[[  2.473   1.977  -6.000 -10.506  -1.786  -3.221   6.101   0.356   3.573
   -5.898   0.837]
 [ 18.150   3.264  -2.267  -2.155  -0.485 -17.353   7.086  -3.230 -17.333
    7.607   1.868]
 [ -7.594   5.127  14.560  -4.010 -16.268   4.439  -7.633 -18.843  -3.645
  -10.339  -1.021]
 [ 12.623   2.388  -3.215   9.542   5.799  -3.036   5.028  -0.903   3.294
    8.539  -2.475]
 [ 16.943  16.793  -5.360 -16.979  -1.429   1.870  10.734  -3.122  -0.640
    2.775  -3.303]
 [ -5.557  -5.677   0.968   4.978  -4.103  -5.613  -7.584  -4.552  -4.021
   -0.267  -3.567]] >> 2.473

[[-1.31 -1.42  0.56 -1.39 -1.23 -0.82]
 [ 1.61  0.48  0.22  1.71  0.48 -0.20]
 [-1.20 -1.27  1.39 -1.02 -1.62 -2.33]
 [ 0.19 -0.49  0.90  0.80  2.14  1.63]
 [ 1.17 -0.69 -1.04  1.12 -0.65 -0.60]
 [-0.68  0.76  0.79 -0.82  0.01  0.23]
 [-1.49 -0.37  0.77 -1.49 -1.14 -1.35]] >> -1.31

[[-0.719 -0.859 -1.361 -0.371 -1.041  0.019 -0.921 -2.099]
 [-0.194 -0.494 -0.271 -0.681 -0.555 -0.597 -0.537 -0.606]
 [-0.944 -1.075 -1.762 -0.081 -1.052  0.329 -0.653 -2.397]
 [ 0.543  0.241  1.515 -1.023  0.390 -1.527  0.157  2.129]
 [-0.263 -0.061  0.268 -0.271  0.176 -0.627  0.145  1.026]
 [ 0.053  0.075  0.820 -0.495  0.377 -0.974  0.336  1.688]
 [-0.032  0.168  0.746 -0.484  0.316 -0.934  0.091  1.579]
 [ 0.155  0.145  1.019 -0.584  0.429 -1.101  0.327  1.908]
 [ 0.674  0.436  1.876 -1.107  0.554 -1.720  0.180  2.658]] >> -0.719

[[-0.070 -1.083 -1.176 -1.035 -1.163 -1.237 -1.079 -1.140 -1.234 -0.114
  -1.125]
 [-0.817 -1.047 -2.329 -2.213 -1.203 -0.845 -0.864 -1.109 -0.450 -1.169
  -1.435]
 [-0.962 -1.181 -2.523 -0.337  0.112 -0.925 -0.378 -0.425  0.111 -1.073
   0.066]
 [-1.139 -1.035 -1.548 -0.865 -1.030 -0.964 -1.049 -0.129 -0.804 -0.784
  -0.778]
 [-1.109  1.170 -1.767 -0.109  2.082 -2.809 -0.691  0.749  1.354 -1.044
   0.846]
 [-1.129  0.118 -2.225 -1.320 -1.056 -1.167 -0.746 -0.011 -1.254 -1.131
  -1.318]
 [-0.973 -1.094 -1.808 -0.855 -1.162 -0.989 -1.112 -0.787 -0.644 -1.206
  -0.459]] >> -0.070

[[-0.07 -0.03 -0.13 -0.04 -0.20 -0.12 -0.15 -0.12 -0.17 -0.21]
 [-0.03 -0.06  0.07 -0.08  0.03 -0.23 -0.13 -0.22 -0.14 -0.08]
 [-0.04 -0.05 -0.08  0.18 -0.17 -0.13  0.03 -0.17  0.04 -0.18]
 [-0.02 -0.13  0.07 -0.19  0.10 -0.19 -0.13 -0.18 -0.12 -0.03]
 [-0.05 -0.09 -0.22 -0.13 -0.17  0.15 -0.15  0.09 -0.12 -0.12]] >> -0.07

[[ -90.52 -120.94   32.56  127.81  110.54   49.24]
 [-132.55  -28.47  150.35 -220.82  -70.27  118.76]
 [  45.51  -17.91  -76.42 -121.56   12.64   -1.91]
 [ 173.75   41.09  200.20 -249.12  -23.54   21.80]
 [-141.90  158.41  129.32  -32.67 -147.74   11.72]
 [-241.95   48.34 -255.23 -151.79  -99.39   55.96]] >> -90.52
---
array([[-51,  30, -54,  70,  -5,  15, -38],
       [-23,   7,  -3, -17, -23, -10,  36],
       [-20,  30,  73,  38,  39, -33,  10]]) Answer: -33

array([[ 14,  -5, -50, -53],
       [ -6,  67,  13,  18]]) Answer: 13

array([[-16,  33, -15,  -4,  54,  88],
       [  9,  -9,  -7,   2,  -7,  -2],
       [ 23, -22, -13,   5,  45,  24]]) Answer: 45

array([ 24, -27, -75,   9, -47, -13,  -5]) Answer: -13

array([[ 41,  86,  12,  25, -58],
       [  4,  88,  61,  56, -67]]) Answer: 56

array([-37,  21,  55, -25,  75, -43]) Answer: 75

array([-70,  89, -45, -32]) Answer: -45

array([-75, -35,  86, -14]) Answer: 86
---
[82  9 -1  0 37] result: 82, -1

[ 28 -84  -6 -46] result: 28, -84

[[-27 -17  18  -2   3  -2  -1]
 [ 25 -17 -15   6   8  15  -3]
 [-10 -68   0  -9  -9 -18  -2]] result: 25, -68

[[-24 -19   0 -35  65   3]
 [ 29  41  30  32  15 -33]] result: 65, -35

[ 49   3  79  35 -37  -7 -15] result: 79, -37

[[-53 -39  35  37 -14  69]
 [ 42  46 -28 -23  54 -20]] result: 69, -53

[-20 -70  45 -22 -54 -30] result: 45, -70

[-35  28  67  79 -56] result: 79, -56

[ 11  18   4 -17 -66  -9] result: 18, -66
---
[[ 35  36 -56  35 -80]
 [ 24  34  48  32 -23]] Answer: 35

[-76 -29  20 -36] Answer: 20

[ 59 -50 -14 -64  25 -81 -22] Answer: -81

[-62 -25 -65  -6  16 -32] Answer: 16

[[-63  25  17  22]
 [-49  58  26 -76]
 [ 35 -51 -84  27]] Answer: 17

[-58  88  55   9 -42 -19  -3] Answer: -19

[[ 5  0  0 14 70]
 [ 1 -1  1  4 66]] Answer: 14

[[-39 -78  43  51 -47]
 [ 18  22 -62 -54  36]
 [ 10  15 -12  25  26]] Answer: 51

[[ -9 -11  53  47  70 -21]
 [ 39  44  -2  45 -43  30]
 [ -3 -10  32  40   4  16]] Answer: 70
---
[  9  69 -14  -4] ==> 69

[[ 33   2 -13 -23   0  44]
 [-34  -6  75  30 -20 -25]] ==> 30

[[ 29 -74 -26  20 -40]
 [-10  38   1 -37  17]
 [-18 -43  46  37  12]] ==> 46

[ 61  57   9 -64] ==> 57

[-48  -5 -65  -4 -17 -28  15] ==> -17

[[-81 -14  37  -1 -33 -28  21]
 [  9  -9  50  52  49 -50  -3]] ==> 49

[ 16 -67  65 -71  36 -47  67] ==> 36

[ 15  41  35  55 -45 -75  28] ==> -45

[ 12 -64 -28 -74  67 -66] ==> -74

[ -5 -29 -11  75  29 -24  12] ==> 29
